395; -172; 18; 154; -470; -123; -467; -35; -182; -335; -595; 202; -345; 68; 554; -360; -199; -535; 326; 41; -190; 10; 140; -21; 205; -250; -48; -203; 280; -498; 127; -80; -435; -10; 103; -496; -49; -341; 104; 392; -95; -359; 62  Rabu
-345; -84; -108; 692; -69; 167; -74; -450; 195; 512; -240; -318; 708; 80; 334; -355; 187; -147; 85; 10; -333; 114; -23; 535; -417; -517; -130; 40; 12; -190; 266; 165; -256; 321; 1; -690; 300; -80; -287; 190; -324; 233; -118  Lero
335; -5; -103; -69; -206; 410; 196; -134; -10; -202; -614; 83; -347; 2; 475; -577; -61; -284; 470; 518; 70; 460; -43; 58; -140; 84; -138; 359; 229; -375; -234; 191; 22; 101; -215; 286; 222; 126; 22; -133; -14; -133; -12  Momul
-143; -368; 223; 872; 0; 196; -145; 2; 318; -378; -581; 18; 708; 177; 714; -130; 140; -182; 470; 538; -317; 19; 266; 536; -94; -265; -201; 359; -463; 162; -164; 191; -273; 80; -284; -604; -178; -440; 485; 7; -331; 308; 268  Dekiv
248; 126; -383; 280; 159; 418; -38; 15; 1; 394; 402; -474; -378; 225; -115; 171; 118; -570; 145; -28; 145; -129; 557; 104; 253; -338; -123; 103; -368; -368; -86; 178; -26; -238; -220; 257; -347; -233; 418; -27; 109; 231; 2  guli
-565; -334; -349; -1; 85; 560; -477; -227; 63; -292; -84; 273; 129; -385; 639; 81; 625; -146; 63; 538; 58; -383; -343; 339; -335; 60; 124; 293; -531; -433; 75; 102; 3; -188; 51; -415; 269; 210; 485; -78; -18; 461; 268  zom
365; 94; -115; 872; 538; 569; 321; -97; 548; 555; 296; 99; 79; -116; 714; -510; 582; -502; -319; 70; -147; 460; -290; 408; 253; -478; 122; 271; -640; 662; 508; -150; -147; 321; 349; 286; -114; 416; -210; 392; -191; -83; 188  vinub
-509; 38; 29; -96; 1; 107; -298; -423; -155; -95; 402; -104; 77; -13; -2; 342; 445; 112; 293; 175; 55; -522; 557; 387; -10; 306; -495; 111; -356; 662; 508; -110; 230; -18; 330; -309; 226; 267; -267; -24; -315; 305; -236  pudak
494; 162; 287; 185; 415; -127; -601; -135; 449; -404; -105; 240; 516; 225; 244; 290; 29; -182; -110; 434; 210; 241; -45; 536; -119; -171; -311; -241; -22; 51; 145; -328; 67; -28; 153; -102; -383; 218; -451; -211; -98; -160; -165  vapur
303; -408; 287; 103; 538; 569; -538; 15; -55; -233; -135; 9; 611; 0; 273; -154; 625; -147; -268; 254; 9; -447; -201; 270; -210; 306; 124; -295; -613; -383; -66; -276; -423; -274; -156; -255; -144; 209; 61; 285; -99; 461; -160  Fal
494; -23; -406; -46; -131; 122; 321; -353; 548; 233; -240; -401; -268; -371; 522; 342; -203; 243; -106; 350; 210; 239; -110; 145; -2; -437; -461; 249; 280; 341; -20; 160; 230; 80; 349; -187; -204; 107; -430; -170; -193; -92; 159  rimi
44; 162; -399; 191; -483; 78; -267; -196; -150; 555; -4; 273; 399; 155; 28; 147; 584; 243; 411; 140; -64; 283; 138; 14; -350; 135; -77; -284; -202; 472; -10; 97; 186; 309; -23; -413; 300; 416; 225; 215; 109; -285; -148  Rezal
has: 242; -106; 350; 210 -> no
has: -123; -467; -35; -183 -> no
has: 80; 334; -356; 187 -> no
has: 296; 555; 548; -97; 321 -> no
has: 639; 81 -> yes

